After every row comes roughly how far along a hidden order it lies, from 0 to 10.
In the rows, zero is written as 128.
[173  96 106 185 125 126  80 143 124 119 140 132 155  82 147 148 132 136
 148  71 118 185 219] : 7
[154 118 108 148 126 126  95 132 146 123 138 142 136  96 164 139 127 138
 137  79 128 160 197] : 5
[166 129 102 155 105 102  85 106 159  85 141 140 114  12 163 153  31 139
 103 118 136 121 179] : 10
[ 89 144 134  93 157 119 138 127 116 108 126 116  95 188 147 124 131 130
 137 169 115 109  55] : 4
[ 80 136 157 112 140 136 154 149  91 135 123 122 103 204 130 107 216 125
 150 142 121 149 101] : 0
[110 112 141 139 135 143 128 157  97 145 128 126 130 184 127 116 215 126
 158 102 120 184  54] : 0
[154 123 113 151 111 122 109 123 141 117 135 134 131  53 134 137 101 131
 116 107 138 141 155] : 7
[152 115 121 166 119 124 102 136 124 113 135 133 152  61 145 137 125 131
 132 103 129 169 185] : 5
[104 117 123 107 157 137 126 147 109 140 127 114 136 255 140 127 171 127
 165 139 104 128  98] : 1
[ 87 139 148 104 139 135 149 137 106 132 121 124 101 194 126 112 195 126
 138 150 125 130 107] : 0
[ 91 155 147  98 123 126 152 117 129 117 124 130  87 191 132 114 149 128
 110 161 140 104  84] : 3
[154 125 116 159 114 108  98 120 137  90 137 131 109  31 149 148  64 135
 122 133 132 139 146] : 9
[165 115 119 175 113 121  87 131 136 123 139 144 141  62 156 136 128 135
 131  71 139 170 217] : 6
[ 83 146 152  95 132 134 158 136 106 130 123 124  99 201 134 108 205 125
 135 155 130 133  88] : 1
[160 118 106 162 131 112  85 124 141  96 140 132 121  53 166 148  74 138
 131 104 126 148 188] : 9
[162 114 121 161 111 126 102 133 135 128 132 143 142  57 132 134 125 132
 130  84 137 161 206] : 6
[161 105 115 161 125 120  94 140 121 111 138 127 135  86 147 146 102 133
 143 105 121 164 201] : 6
[ 74 156 144  88 129 129 153 125 124 126 122 129  96 183 137 109 164 128
 125 163 132  99  77] : 2
[153 116 112 165 116 115  86 132 129  98 139 132 115  58 157 147  90 136
 134 106 125 158 177] : 8
[164 128 114 175  98 106  87 109 147  81 143 142 109   1 155 146  50 137
 104 116 144 147 206] : 10
[ 65 147 144  89 149 132 148 142 100 128 123 118  90 231 154 109 194 128
 146 166 118 128  68] : 3
[137 137 122 153 117 110 103 119 140  78 135 129  96  56 155 142  66 135
 112 150 132 114 133] : 8
[ 89 127 132 121 143 133 125 148 104 128 128 118 115 202 149 127 187 129
 160 141 116 141 107] : 0
[109 161 128 100 118 118 143 103 156 118 127 140  99 108 145 124 100 133
  98 148 145  88 105] : 5
[ 93 155 137  88 140 118 137 119 128  93 124 119  87 169 149 123 109 128
 121 181 124  91  55] : 6
[178 106 107 176 112 119  86 125 146 112 139 142 143  28 148 145  82 136
 123  83 136 160 216] : 9
[171 116 104 180 110 110  70 124 148  86 143 139 131  14 164 151  52 138
 124 101 130 162 205] : 10
[102 149 128 112 128 119 123 123 138  98 132 135  79 181 161 121 115 136
 122 147 134 126 110] : 4
[151 130 132 159 102 115 123 117 136 106 131 142 109  19 134 133  96 130
 102 121 147 144 168] : 7

Next part:
[151 126 153 126 121 121 112 134 116 164 178 115 124  81 155 218 122 108
 166 153 124  94 154 133 117 153 147 115 130  80 189 144 124 122 137  93
 173 179 120 143 132 131 121 143 217  94 203 114 124 160 111  80  48 112
 155 125  84 152 139 151 123 162] : 10
[ 88 115 135 115 125 131 142 139 116 115 101 142 150 139 136 126 103 173
 126 152 130 154 114 135 157 171 164 140 128 142 116 130 111 149 107 163
 101 171 116 166 109  99 135 128 104 146 106 114 110 112 138 101 182 146
  61 147 145 120 135 110 147 109] : 0
[135 110 153 105 126 119 118 137 121 136 169 145 169 178 187 200 113 121
 147 158 156 145 173 133 140 163 181 117 124 114 139 144 105 134 103 100
 162 186 127 167 122 118 107 120 199 101 111  95 122 118 118  62 171 144
  98 130 127 158 120 145 136 153] : 10
[136 127 128  94 147 117 115 121 164 115 166 132 144 193 136 105 145 105
 107 149 161 176 167 116 130 132 178 104 120 140  97 135 118 109 135 103
 172 128 143 161 161 134  77 123 141 106   1 132 180 111 115  67 202 124
 137  88 145 172  71 135 113 130] : 10
[152 139 127 133 131 123 117 120 141 133 144 120 112 153 116 110 152  99
 120 115 141  96 133 122 111  86 111 115 129 120 123 132 140 116 144 101
 151  95 140  95 154 151 113 119 133 109 166 140 155 131 119 131 113 108
 166 103 124 147 124 141 119 148] : 10
[110 147 132 106 132 119  99 139 119 140 130  93 129   1 142 186  79 132
 161 154 102  88 100 140 134 183 131 136 129 106 170 136 133 109 161 116
 149 165 106 154 127 102  98 180 183  96 180 113 135 160 104  13  69 104
 157 151  85 158 132 134 111 127] : 10
[ 97 110 140 117 122 131 148 136 113 120 108 149 150 163 136 125 115 170
 128 150 134 161 118 133 155 161 168 138 128 138 119 131 109 157  96 158
 103 167 118 166 108 104 143 120 105 146  96 117 108 113 141 121 178 150
  63 145 148 118 136 112 150 116] : 0
[104 114 139 118 123 130 135 136 116 121 107 140 148 144 133 133 107 156
 130 147 126 137 117 134 146 162 163 138 128 138 121 131 113 142 116 152
 107 169 121 162 110 108 138 126 111 137 132 120 109 115 134 107 166 146
  90 145 141 123 136 118 142 119] : 0
[152 116 127 112 143 120 132 119 167 119 147 146 131 217 125  95 172  96
 109 131 166 196 152 108 120 100 170 108 122 140 100 131 116 120 124 103
 145  92 145 141 153 150 103 106 118 123   1 139 169 110 129 144 194 136
 135  85 148 156  84 138 121 135] : 10
[163 130 136 131 131 122 119 119 145 137 168 127 108 180 120 116 168  93
 122 117 151 108 147 118 109  77 125 106 128 117 126 138 135 121 136  93
 163 101 145 105 160 156 121 109 143 106 152 138 157 130 121 136 118 112
 162  86 127 149 117 148 122 162] : 10
[137 156  90 171 125 145 129 121 123 121 103 110 107  64 104  93 141 119
 114  69  87  94 109 127 111  70  10 137 131 139 117 100 169 118 147 147
  98  22 133  50 126 144 163 129  97 155 195 143 119 136 131 219  73 115
 166 135 132  70 142 117 119 107] : 0
[122 119 141 100 131 118 115 135 125 124 147 137 170 169 174 169 101 126
 135 160 156 160 163 133 148 173 187 124 124 130 124 139 110 129 105 109
 150 179 129 174 121 112  94 126 170 105  85 102 132 115 117  49 179 137
  87 135 134 165 113 137 131 137] : 10
[121 115 116 118 130 132 150 123 132 116 106 145 130 191 116  96 130 131
 110 131 148 176 118 125 135 131 157 135 127 145 106 119 105 133 117 150
 104 111 138 144 118 136 124 111  96 161  38 137 119 106 148 177 182 147
 101 134 151 124 122 109 132 100] : 0
[144 144 139 139 125 124 111 128 119 147 139 105 113  47 122 154 118 110
 145 129 105  85 125 133 116 132 102 126 130 106 158 136 141 117 148 104
 142 149 123 112 133 135 126 148 155 101 199 132 126 157 115  97  39 103
 165 130  94 139 139 143 119 149] : 10
